Below is a small trained network, with its code and all its weights. Each question gives an input and a class and asks what happens when units are switched off, that is, made to give their printed mean instead of their output.

import numpy as np


def w(rows, s, z=0):
    codes = np.array(rows[::2]) - 128.0
    scale = np.full(codes.shape[1], s)
    scale[-1] = z or s
    return codes * scale


def f(y):
    return np.maximum(y, 0)


def log_softmax(a):
    a = a - a.max(-1, keepdims=True)
    return a - np.log(np.exp(a).sum(-1, keepdims=True))


def net(x, mask):
    res = np.array(x, float).reshape(1, 8) / 4 @ E
    y = f(res @ A[0][:, :-1].T + A[0][:, -1])
    res = res + np.where(mask, y, B[0][:, -1]) @ B[0][:, :-1]
    return log_softmax(res[-1] @ U[:, :-1].T + U[:, -1])


A, B = {}, {}
E = w([
[128,129,129,128],'x0',
[79,88,101,249],'x1',
[241,94,217,177],'x2',
[98,2,152,75],'x3',
[128,128,130,129],'x4',
[56,153,247,129],'x5',
[129,129,129,129],'x6',
[126,129,129,128],'x7',
],0.0047)
A[0] = w([
[138,255,119,166,66],'neuron 0',
[177,108,66,118,71],'neuron 1',
[64,159,98,108,94],'neuron 2',
[97,12,143,77,66],'neuron 3',
[125,137,204,144,122],'neuron 4',
[117,74,137,107,58],'neuron 5',
[106,117,111,107,81],'neuron 6',
[151,135,142,94,116],'neuron 7',
[91,152,209,122,65],'neuron 8',
[175,155,153,33,84],'neuron 9',
[91,144,182,127,75],'neuron 10',
[195,77,25,106,66],'neuron 11',
[149,117,106,136,231],'neuron 12',
[138,174,126,146,77],'neuron 13',
[155,133,147,56,96],'neuron 14',
[63,142,78,81,62],'neuron 15',
[103,110,119,172,60],'neuron 16',
[36,159,92,102,102],'neuron 17',
[130,125,124,108,222],'neuron 18',
[156,153,139,55,66],'neuron 19',
[135,105,118,128,92],'neuron 20',
[88,140,102,108,56],'neuron 21',
[96,103,118,212,58],'neuron 22',
[140,183,126,151,69],'neuron 23',
[82,96,139,218,75],'neuron 24',
[152,153,149,54,88],'neuron 25',
[112,136,129,126,96],'neuron 26',
[112,72,103,215,94],'neuron 27',
[95,28,146,72,81],'neuron 28',
[241,85,171,167,64],'neuron 29',
[98,132,175,121,88],'neuron 30',
[113,73,135,103,60],'neuron 31',
[162,108,220,167,104],'neuron 32',
[161,115,161,138,159],'neuron 33',
[167,117,77,129,81],'neuron 34',
[192,114,172,158,3],'neuron 35',
[61,149,87,95,35],'neuron 36',
[144,190,125,152,61],'neuron 37',
[80,150,199,130,66],'neuron 38',
[60,155,156,108,135],'neuron 39',
[51,139,159,117,124],'neuron 40',
[144,51,117,104,115],'neuron 41',
[143,147,141,82,96],'neuron 42',
[152,157,137,69,79],'neuron 43',
[152,216,116,159,65],'neuron 44',
],0.009,0.0052)
B[0] = w([
[183,206,216,170,196],'neuron 0',
[199,79,95,150,158],'neuron 1',
[114,88,162,72,178],'neuron 2',
[180,198,215,171,186],'neuron 3',
[180,131,56,123,191],'neuron 4',
[152,164,183,134,138],'neuron 5',
[129,121,163,118,136],'neuron 6',
[96,122,112,151,153],'neuron 7',
[207,69,77,144,167],'neuron 8',
[48,83,114,214,184],'neuron 9',
[181,88,95,153,153],'neuron 10',
[254,43,75,146,189],'neuron 11',
[112,217,51,59,255],'neuron 12',
[147,150,172,135,142],'neuron 13',
[65,105,114,179,166],'neuron 14',
[102,74,181,57,174],'neuron 15',
[101,89,144,172,136],'neuron 16',
[108,74,180,54,206],'neuron 17',
[84,207,87,86,246],'neuron 18',
[61,107,129,186,154],'neuron 19',
[145,121,140,144,131],'neuron 20',
[119,93,146,78,140],'neuron 21',
[61,90,134,209,158],'neuron 22',
[151,157,180,139,145],'neuron 23',
[33,110,107,194,177],'neuron 24',
[66,95,124,188,165],'neuron 25',
[134,115,136,129,130],'neuron 26',
[30,112,97,189,180],'neuron 27',
[169,197,207,167,187],'neuron 28',
[114,56,195,29,212],'neuron 29',
[181,103,115,148,151],'neuron 30',
[152,161,184,133,141],'neuron 31',
[112,110,144,23,210],'neuron 32',
[114,134,123,68,196],'neuron 33',
[186,78,110,141,151],'neuron 34',
[94,70,169,35,146],'neuron 35',
[116,74,159,46,157],'neuron 36',
[153,162,189,136,147],'neuron 37',
[199,76,85,161,165],'neuron 38',
[165,150,56,109,199],'neuron 39',
[184,134,67,109,195],'neuron 40',
[142,198,157,143,174],'neuron 41',
[90,108,123,164,148],'neuron 42',
[73,112,124,177,152],'neuron 43',
[167,172,205,159,169],'neuron 44',
],0.032,0.0041)
U = w([
[106,89,173,21,97],'0',
[195,250,212,201,95],'1',
[22,111,71,247,99],'2',
[135,191,72,108,254],'3',
[254,93,24,152,70],'4',
],0.0048,0.0087)

Each question gives the input, the list of numbers given to net, and the class t.
The units are the neurons (one row each of A and B). Each row of codes is followed by its name. A weight is (code - 128) times the scale printed after its matrix; where a second scale follows, it is the last column's (A, B and U).
mask holds one flag per neuron, in row order. A switched-off neuron (its flag False) gives its mean, the last column of its row in B, instead of its output. The means were averaged over made-up inputs and are rounded, as every weight is.
A unit's drop is (log p(t) with every unit on - log p(t) with that unit switched off) / (log p(t) with every unit on - log p(t) with every unit switched off).
The circuit of an input: a set's keep is (log p(t) with only the set's units on - log p(t) with every unit switched off) / (log p(t) with every unit on - log p(t) with every unit switched off). Starting from the 12 units with the biggest drops (on a tie, the unit counted first), units are removed one at a time, each time the one whose removal leaves the highest keep (on an exact tie, the one counted first), for as long as the keep stays at least 0.8.
units of the circuit, in order: the units of the circuit, biggest drop first
most important unit: the unit with the biggest drop
k most important neurons: the k neurons with the biggest drops, biggest first
drop of u: that unit's drop, to one decimal
input [4,8,-4,-2,-2,8,8,7], class 2: units of the circuit, in order => [neuron 24]
input [-6,7,-6,7,-7,-2,1,8], class 1: 3 most important neurons => [neuron 3; neuron 28; neuron 41]
input [-2,7,1,6,5,6,5,-6], class 2: 2 most important neurons => [neuron 24; neuron 27]
input [-3,1,4,-6,6,-2,-8,-5], class 1: units of the circuit, in order => [neuron 0; neuron 44]
input [-1,2,7,-1,8,6,1,8], class 0: 2 most important neurons => [neuron 32; neuron 29]
input [1,5,-7,5,0,8,-4,0], class 4: units of the circuit, in order => [neuron 40; neuron 38]
input [3,-5,-7,-5,-3,-6,-8,7], class 0: units of the circuit, in order => [neuron 15; neuron 17]
input [-1,6,3,1,0,-2,7,-6], class 2: units of the circuit, in order => [neuron 27; neuron 24]
input [5,-1,-7,8,0,3,5,5], class 1: 4 most important neurons => [neuron 3; neuron 28; neuron 29; neuron 32]
input [5,6,7,-3,-6,-7,0,6], class 0: 2 most important neurons => [neuron 29; neuron 35]
input [1,2,3,-6,-6,-3,-2,2], class 1: 2 most important neurons => [neuron 0; neuron 44]
input [-3,-7,-7,-4,6,-7,-7,8], class 0: 3 most important neurons => [neuron 15; neuron 17; neuron 36]
input [6,5,-8,-7,5,7,1,-2], class 0: 2 most important neurons => [neuron 17; neuron 2]
input [-4,-7,3,-5,-7,-2,4,-1], class 2: most important unit => neuron 9
input [-5,-1,-7,5,7,-6,-3,-2], class 0: 3 most important neurons => [neuron 15; neuron 17; neuron 36]
input [5,7,5,-3,-3,2,7,-1], class 2: 3 most important neurons => [neuron 24; neuron 27; neuron 22]
input [-2,-3,2,5,-4,-6,-6,-6], class 4: 4 most important neurons => [neuron 11; neuron 1; neuron 0; neuron 34]
input [-7,-8,6,-7,-2,8,0,6], class 2: 2 most important neurons => [neuron 9; neuron 25]
input [-1,-6,-6,-5,-5,-7,1,-1], class 4: 4 most important neurons => [neuron 11; neuron 1; neuron 29; neuron 34]
input [8,8,6,8,6,5,-5,0], class 1: units of the circuit, in order => [neuron 3]
input [4,3,2,4,1,-6,3,6], class 4: drop of neuron 11 => 1.5
input [3,-7,4,3,-2,-8,3,-7], class 4: drop of neuron 1 => 0.6
input [-7,-4,-5,-7,-7,-4,1,-6], class 1: drop of neuron 0 => 0.5
input [3,-1,1,-4,1,-8,0,8], class 4: drop of neuron 23 => 0.0
